Below is a small trained network, with its code and all its weights. Each question gives an input and a class and asks what happens when units are switched off, that is, made to give their printed mean instead of their output.

import numpy as np


def w(rows, s, z=0):
    codes = np.array(rows[::2]) - 128.0
    scale = np.full(codes.shape[1], s)
    scale[-1] = z or s
    return codes * scale


def f(y):
    return np.maximum(y, 0)


def log_softmax(a):
    a = a - a.max(-1, keepdims=True)
    return a - np.log(np.exp(a).sum(-1, keepdims=True))


def net(x, mask):
    res = np.array(x, float).reshape(1, 3) / 4 @ E
    y = f(res @ A[0][:, :-1].T + A[0][:, -1])
    res = res + np.where(mask, y, B[0][:, -1]) @ B[0][:, :-1]
    return log_softmax(res[-1] @ U[:, :-1].T + U[:, -1])


A, B = {}, {}
E = w([
[142,207,33,70,75,37,65,141],'x0',
[136,143,88,233,85,143,49,6],'x1',
[203,201,101,68,194,228,180,110],'x2',
],0.012)
A[0] = w([
[129,124,124,46,193,63,153,156,105],'n1',
[134,151,120,164,138,148,60,84,93],'n2',
[77,117,137,99,148,123,158,180,113],'n3',
[55,105,142,111,68,75,109,133,132],'n4',
[93,84,169,174,67,72,146,145,107],'n5',
[118,101,108,146,140,100,93,151,113],'n6',
[160,100,89,233,128,172,89,52,105],'n7',
[111,86,169,165,90,79,87,177,90],'n8',
[140,135,113,157,86,146,131,58,111],'n9',
[148,90,177,212,123,178,166,173,76],'n10',
[148,137,95,162,81,160,97,118,203],'n11',
[83,149,223,70,138,96,146,163,195],'n12',
[127,66,189,207,185,196,174,105,121],'n13',
[97,105,123,44,109,105,205,132,83],'n14',
[159,156,117,98,170,177,107,119,92],'n15',
[118,69,93,130,133,95,141,118,88],'n16',
[152,169,159,88,153,160,146,77,96],'n17',
[178,170,115,79,173,107,134,66,135],'n18',
[141,115,167,93,105,147,170,246,65],'n19',
[170,143,102,112,137,162,196,99,81],'n20',
[169,164,125,116,123,152,143,99,107],'n21',
[216,174,100,147,137,171,148,135,99],'n22',
[190,131,88,170,121,145,105,54,62],'n23',
[166,194,55,89,66,81,84,160,91],'n24',
[152,138,119,113,157,135,135,103,253],'n25',
[178,162,48,84,119,53,81,137,127],'n26',
[130,183,82,122,118,171,186,129,154],'n27',
[48,100,121,142,119,92,131,108,81],'n28',
],0.012,0.014)
B[0] = w([
[163,92,128,74,102,190,92,115,194],'n1',
[140,95,148,66,148,176,78,81,177],'n2',
[154,112,122,107,99,150,75,70,179],'n3',
[76,154,63,146,126,106,178,124,201],'n4',
[72,188,59,141,162,122,149,104,204],'n5',
[129,164,89,136,154,148,164,137,155],'n6',
[149,70,153,72,118,203,70,78,233],'n7',
[11,176,54,141,203,142,142,118,192],'n8',
[160,108,95,78,132,194,67,118,181],'n9',
[140,185,204,154,174,109,97,201,190],'n10',
[204,55,91,105,80,111,140,79,209],'n11',
[193,65,76,140,73,173,116,68,227],'n12',
[214,166,229,192,206,34,100,254,248],'n13',
[130,98,129,37,123,162,54,91,174],'n14',
[29,184,112,119,188,135,193,107,166],'n15',
[100,157,99,115,182,126,96,157,142],'n16',
[57,199,110,135,178,90,84,119,169],'n17',
[65,142,116,165,163,103,158,129,182],'n18',
[133,97,140,54,134,181,26,112,196],'n19',
[82,206,76,133,172,165,126,120,168],'n20',
[82,169,86,122,108,130,119,137,160],'n21',
[26,180,123,148,168,143,155,150,177],'n22',
[145,163,174,50,153,228,80,100,180],'n23',
[148,144,245,149,182,80,116,249,206],'n24',
[180,67,10,220,30,81,247,90,223],'n25',
[216,132,220,164,195,94,82,232,212],'n26',
[88,154,47,169,142,126,147,142,187],'n27',
[62,163,107,116,180,141,121,137,166],'n28',
],0.0082,0.018)
U = w([
[171,142,200,152,167,87,118,190,102],'0',
[146,85,117,35,145,183,92,67,94],'1',
[4,174,74,139,164,124,144,108,94],'2',
[196,29,56,208,88,68,199,84,250],'3',
[74,130,200,119,53,130,186,114,102],'4',
[88,143,178,87,63,85,175,78,86],'5',
],0.017,0.016)

Each question gives the input, the list of numbers given to net, and the class t.
The units are the neurons (one row each of A and B). Each row of codes is followed by its name. A weight is (code - 128) times the scale printed after its matrix; where a second scale follows, it is the last column's (A, B and U).
mask holds one flag per neuron, in row order. A switched-off neuron (its flag False) gives its mean, the last column of its row in B, instead of its output. The means were averaged over made-up inputs and are rounded, as every weight is.
A unit's drop is (log p(t) with every unit on - log p(t) with that unit switched off) / (log p(t) with every unit on - log p(t) with every unit switched off).
The circuit of an input: a set's keep is (log p(t) with only the set's units on - log p(t) with every unit switched off) / (log p(t) with every unit on - log p(t) with every unit switched off). Starting from the 12 units with the biggest drops (on a tie, the unit counted first), units are removed one at a time, each time the one whose removal leaves the highest keep (on an exact tie, the one counted first), for as long as the keep stays at least 0.8.
circuit, biggest first: the units of the circuit, biggest drop first
most important unit: the unit with the biggest drop
k most important neurons: the k neurons with the biggest drops, biggest first
drop when u is switched off: that unit's drop, to one decimal
input [-7,0,5], class 0: circuit, biggest first	[n13]
input [-1,5,-5], class 1: 2 most important neurons	[n7 n11]
input [-6,4,-7], class 2: 3 most important neurons	[n8 n5 n26]
input [3,0,0], class 3: 2 most important neurons	[n13 n10]
input [8,-7,5], class 0: 2 most important neurons	[n24 n26]
input [5,-7,-8], class 2: 2 most important neurons	[n8 n4]
input [8,7,-5], class 0: 2 most important neurons	[n24 n26]
input [-7,-5,8], class 2: 3 most important neurons	[n20 n15 n26]
input [1,-3,-1], class 3: 2 most important neurons	[n7 n23]
input [-5,-4,5], class 0: 3 most important neurons	[n13 n8 n5]
input [-6,5,7], class 2: 4 most important neurons	[n26 n22 n15 n20]
input [1,3,2], class 3: 2 most important neurons	[n19 n25]
input [5,-7,-1], class 1: drop when n13 is switched off	0.6
input [5,2,1], class 0: most important unit	n24
input [-1,3,1], class 3: drop when n19 is switched off	0.2
input [6,6,6], class 0: drop when n12 is switched off	0.2
input [-2,-3,1], class 3: drop when n24 is switched off	0.0
input [6,0,5], class 0: 2 most important neurons	[n26 n24]
